Below is a small trained network, with its code and all its weights. Each question gives an input and a class and asks what happens when units are switched off, that is, made to give their printed mean instead of their output.

import numpy as np


def w(rows, s, z=0):
    codes = np.array(rows[::2]) - 128.0
    scale = np.full(codes.shape[1], s)
    scale[-1] = z or s
    return codes * scale


def norm(h):
    return h / np.sqrt((h * h).mean(-1, keepdims=True) + 1e-5)


def f(y):
    return np.maximum(y, 0)


def log_softmax(a):
    a = a - a.max(-1, keepdims=True)
    return a - np.log(np.exp(a).sum(-1, keepdims=True))


def net(x, mask):
    res = np.array(x, float).reshape(1, 2) / 4 @ E
    u = 0
    for l in range(2):
        y = f(norm(res) @ A[l][:, :-1].T + A[l][:, -1])
        res = res + np.where(mask[u : u + 8], y, B[l][:, -1]) @ B[l][:, :-1]
        u += 8
    return log_softmax(norm(res)[-1] @ U[:, :-1].T + U[:, -1])


A, B = {}, {}
E = w([
[72,56,182,2,78,140,170],'x0',
[71,150,201,246,167,86,15],'x1',
],0.0072)
A[0] = w([
[44,52,154,84,190,234,181,88],'L0N1',
[165,179,122,141,138,115,55,176],'L0N2',
[96,195,67,232,177,87,121,126],'L0N3',
[217,237,2,209,147,218,199,2],'L0N4',
[103,143,68,119,91,99,31,117],'L0N5',
[84,214,88,152,121,79,140,127],'L0N6',
[2,137,151,111,207,109,90,49],'L0N7',
[127,184,160,126,170,151,90,66],'L0N8',
],0.0058,0.0012)
B[0] = w([
[158,85,113,107,84,155,182,193],'L0N1',
[193,159,98,167,135,130,196,187],'L0N2',
[180,77,180,118,127,199,169,231],'L0N3',
[2,190,92,100,110,65,61,253],'L0N4',
[166,126,94,82,177,106,213,156],'L0N5',
[153,117,222,177,118,144,128,166],'L0N6',
[52,184,97,133,144,155,77,177],'L0N7',
[117,150,124,170,135,70,163,158],'L0N8',
],0.0079,0.007)
A[1] = w([
[72,231,149,141,177,47,2,206],'L1N1',
[82,145,9,144,83,90,105,3],'L1N2',
[54,124,165,154,85,124,106,186],'L1N3',
[102,189,32,103,122,167,104,38],'L1N4',
[94,212,171,83,74,135,116,152],'L1N5',
[128,223,53,111,120,101,131,152],'L1N6',
[5,134,98,96,178,104,110,251],'L1N7',
[105,120,118,11,73,115,139,217],'L1N8',
],0.0087,0.0016)
B[1] = w([
[161,65,84,43,119,120,181,254],'L1N1',
[84,105,116,145,92,178,61,184],'L1N2',
[91,167,89,160,48,125,136,177],'L1N3',
[92,137,188,126,53,131,104,182],'L1N4',
[141,183,112,208,103,161,70,186],'L1N5',
[28,98,245,102,97,160,49,196],'L1N6',
[72,238,159,104,70,189,2,214],'L1N7',
[157,141,107,158,201,79,103,244],'L1N8',
],0.0068,0.0098)
U = w([
[72,168,145,117,56,158,37,232],'0',
[201,63,90,36,149,101,195,5],'1',
[177,154,172,250,183,140,168,63],'2',
],0.012,0.0015)

Each question gives the input, the list of numbers given to net, and the class t.
The units are the neurons (one row each of A and B). Each row of codes is followed by its name. A weight is (code - 128) times the scale printed after its matrix; where a second scale follows, it is the last column's (A, B and U).
mask holds one flag per neuron, layer by layer. A switched-off neuron (its flag False) gives its mean, the last column of its row in B, instead of its output. The means were averaged over made-up inputs and are rounded, as every weight is.
A unit's drop is (log p(t) with every unit on - log p(t) with that unit switched off) / (log p(t) with every unit on - log p(t) with every unit switched off).
The circuit of an input: a set's keep is (log p(t) with only the set's units on - log p(t) with every unit switched off) / (log p(t) with every unit on - log p(t) with every unit switched off). Starting from the 12 units with the biggest drops (on a tie, the unit counted first), units are removed one at a time, each time the one whose removal leaves the highest keep (on an exact tie, the one counted first), for as long as the keep stays at least 0.8.
units of the circuit, in order: the units of the circuit, biggest drop first
k most important neurons: the k neurons with the biggest drops, biggest first
top k neurons in layer l: the k neurons of layer l with the biggest drops, biggest first
drop when u is switched off: that unit's drop, to one decimal
input [1,-3], class 1: units of the circuit, in order -> (L0N4; L1N7)
input [7,-4], class 1: top neuron in layer 0 -> (L0N4)
input [-5,1], class 2: 3 most important neurons -> (L0N3; L0N2; L0N6)
input [-6,2], class 2: units of the circuit, in order -> (L0N3; L1N7)
input [0,5], class 2: top 2 neurons in layer 0 -> (L0N4; L0N3)
input [5,0], class 1: 3 most important neurons -> (L0N4; L0N1; L1N7)
input [2,0], class 1: 3 most important neurons -> (L0N4; L0N1; L1N7)
input [8,0], class 1: 2 most important neurons -> (L0N4; L0N1)
input [1,-4], class 1: 2 most important neurons -> (L0N4; L0N7)
input [-1,8], class 2: 2 most important neurons -> (L0N4; L1N7)
input [7,-2], class 1: drop when L0N4 is switched off -> 1.1
input [4,-2], class 1: drop when L0N4 is switched off -> 1.5
input [-1,4], class 2: drop when L0N4 is switched off -> 1.1
